Here is a tiny trained network, its code and every weight. The questions are about switching its units off for an input and a target symbol, where a switched-off unit gives its printed mean instead of its output.

import numpy as np


def w(rows, s, z=0):
    codes = np.array(rows[::2]) - 128.0
    scale = np.full(codes.shape[1], s)
    scale[-1] = z or s
    return codes * scale


def f(y):
    return y / 2 * (1 + np.tanh(0.7978845608 * (y + 0.044715 * y**3)))


def softmax(a):
    e = np.exp(a - a.max(-1, keepdims=True))
    return e / e.sum(-1, keepdims=True)


def log_softmax(a):
    a = a - a.max(-1, keepdims=True)
    return a - np.log(np.exp(a).sum(-1, keepdims=True))


def net(x, mask):
    ids = ['βγδθλξπω'.index(c) for c in x.split()]
    T = len(ids)
    res = E[ids] + P[:T]
    u = 0
    for l in range(2):
        q, k, v = (res @ M[l].T for M in (Q, K, V))
        z = softmax(np.where(np.tri(T) > 0, q @ k.T / 2**0.5, -1e9)) @ v
        res = res + np.where(mask[u], z, O[l][:, -1]) @ O[l][:, :-1]
        u += 1
        y = f(res @ A[l][:, :-1].T + A[l][:, -1])
        res = res + np.where(mask[u : u + 8], y, B[l][:, -1]) @ B[l][:, :-1]
        u += 8
    return log_softmax(res[-1] @ U[:, :-1].T + U[:, -1])


Q, K, V, O, A, B = {}, {}, {}, {}, {}, {}
E = w([
[79,125,144,111],'β',
[85,113,124,101],'γ',
[87,111,137,112],'δ',
[59,237,127,71],'θ',
[88,84,119,163],'λ',
[84,90,168,5],'ξ',
[230,139,75,61],'π',
[223,74,185,150],'ω',
],0.019)
P = w([
[189,207,152,108],'0',
[171,186,145,94],'1',
[161,173,139,80],'2',
[131,155,145,83],'3',
[117,130,147,90],'4',
[106,109,139,89],'5',
[94,91,140,93],'6',
[83,68,136,97],'7',
[81,46,128,103],'8',
[80,17,116,106],'9',
[68,2,117,108],'10',
[50,2,130,114],'11',
],0.0092)
Q[0] = w([
[135,57,159,119],'0.h1',
[1,114,157,176],'0.h1',
],0.006)
K[0] = w([
[121,3,223,77],'0.h1',
[43,98,12,156],'0.h1',
],0.0043)
V[0] = w([
[7,169,57,116],'0.h1',
[2,24,229,197],'0.h1',
],0.0053)
O[0] = w([
[76,75,55,220,161],'0.h1',
[206,130,1,89,7],'0.h1',
],0.0092,0.0013)
A[0] = w([
[108,90,49,105,254],'0.n1',
[46,166,82,123,95],'0.n2',
[180,95,163,210,105],'0.n3',
[102,20,149,151,157],'0.n4',
[187,203,161,255,142],'0.n5',
[190,221,43,75,192],'0.n6',
[77,177,80,199,106],'0.n7',
[65,128,109,92,71],'0.n8',
],0.0099,0.006)
B[0] = w([
[73,129,130,145,254],'0.n1',
[74,34,86,98,216],'0.n2',
[171,111,183,200,144],'0.n3',
[116,158,212,119,209],'0.n4',
[41,134,191,175,136],'0.n5',
[56,114,255,220,165],'0.n6',
[146,108,102,73,165],'0.n7',
[77,101,121,151,190],'0.n8',
],0.0086,0.0072)
Q[1] = w([
[251,169,90,142],'1.h1',
[81,69,174,50],'1.h1',
],0.011)
K[1] = w([
[134,228,116,146],'1.h1',
[152,9,136,146],'1.h1',
],0.015)
V[1] = w([
[214,2,179,216],'1.h1',
[97,151,103,240],'1.h1',
],0.0084)
O[1] = w([
[148,255,106,62,243],'1.h1',
[87,166,70,248,1],'1.h1',
],0.009,0.005)
A[1] = w([
[219,128,156,120,2],'1.n1',
[171,133,171,225,119],'1.n2',
[125,76,52,76,109],'1.n3',
[205,167,133,86,187],'1.n4',
[146,10,202,122,93],'1.n5',
[225,90,134,166,99],'1.n6',
[194,108,121,156,89],'1.n7',
[63,147,166,110,201],'1.n8',
],0.011,0.0039)
B[1] = w([
[90,124,11,128,166],'1.n1',
[211,167,243,179,138],'1.n2',
[144,126,91,119,172],'1.n3',
[83,117,142,142,203],'1.n4',
[106,123,138,82,231],'1.n5',
[56,208,97,114,142],'1.n6',
[103,170,140,120,131],'1.n7',
[163,108,153,196,248],'1.n8',
],0.011,0.016)
U = w([
[152,106,173,172,3],'β',
[121,89,47,118,84],'γ',
[166,96,143,158,75],'δ',
[59,119,161,150,148],'θ',
[146,127,97,254,205],'λ',
[101,91,121,90,86],'ξ',
[120,116,248,174,212],'π',
[117,196,170,121,137],'ω',
],0.0089,0.0081)

Each question gives the input, a string of symbols that net reads in full, and the target symbol t.
The units are the heads (2 rows each of Q, K, V and O) and the neurons (one row each of A and B). Each row of codes is followed by its name. A weight is (code - 128) times the scale printed after its matrix; where a second scale follows, it is the last column's (O, A, B and U).
mask holds one flag per unit, layer by layer, with each layer's heads first. A switched-off unit (its flag False) gives its mean, the last column of its rows in O or B, instead of its output. The means were averaged over made-up inputs and are rounded, as every weight is.
A unit's drop is (log p(t) with every unit on - log p(t) with that unit switched off) / (log p(t) with every unit on - log p(t) with every unit switched off).
The circuit of an input: a set's keep is (log p(t) with only the set's units on - log p(t) with every unit switched off) / (log p(t) with every unit on - log p(t) with every unit switched off). Starting from the 12 units with the biggest drops (on a tie, the unit counted first), units are removed one at a time, each time the one whose removal leaves the highest keep (on an exact tie, the one counted first), for as long as the keep stays at least 0.8.
units of the circuit, in order: the units of the circuit, biggest drop first
unit that matters most: the unit with the biggest drop
k most important neurons: the k neurons with the biggest drops, biggest first
k most important neurons of layer l: the k neurons of layer l with the biggest drops, biggest first
input θ θ ω π γ ω ω, target ω: unit that matters most	0.n3
input γ π γ π λ θ γ β ω β θ λ, target λ: 2 most important neurons	0.n2; 1.n5
input β ω λ θ γ ξ λ ω θ ξ λ, target ξ: 2 most important neurons of layer 0	0.n8; 0.n6
input β γ θ, target π: 3 most important neurons	0.n6; 1.n1; 1.n8
input θ π π γ, target π: units of the circuit, in order	0.h1; 1.n8
input θ ω π γ, target ω: 2 most important neurons	0.n3; 0.n4
input θ π θ ξ π θ, target ξ: 3 most important neurons of layer 0	0.n2; 0.n6; 0.n4
input λ π ω γ ω θ ω π ω ξ θ θ, target ξ: units of the circuit, in order	0.h1; 1.h1; 0.n2
input β δ λ γ β ξ β, target ξ: units of the circuit, in order	1.h1; 1.n5; 0.n6
input β θ ω β ω λ θ π θ θ θ θ, target γ: 2 most important neurons	0.n2; 1.n3
input θ ξ γ β ω ξ β ξ λ, target ξ: 3 most important neurons	0.n6; 0.n8; 1.n5
input δ π γ θ θ γ δ γ ξ δ, target ξ: units of the circuit, in order	1.h1; 1.n5
input ω ξ θ θ θ β ω π, target ω: 3 most important neurons	0.n3; 0.n6; 1.n1
input β ξ δ λ ω γ β θ δ θ ω θ, target ω: 2 most important neurons of layer 1	1.n1; 1.n4
input γ θ γ θ λ, target λ: 3 most important neurons	1.n5; 1.n4; 0.n1
input ω ω ω γ, target ω: 2 most important neurons	0.n3; 0.n1
input ω ω θ λ θ λ ω λ θ β ξ δ, target ξ: units of the circuit, in order	0.h1; 1.h1; 1.n5
input δ ξ ω β π θ ξ β ξ γ, target ξ: units of the circuit, in order	1.h1; 1.n5
input ω θ ξ γ δ θ ω ξ β θ ξ γ, target ξ: 4 most important neurons of layer 1	1.n5; 1.n3; 1.n4; 1.n2
input β δ γ ω π θ θ δ θ θ λ γ, target λ: 2 most important neurons	1.n5; 0.n1
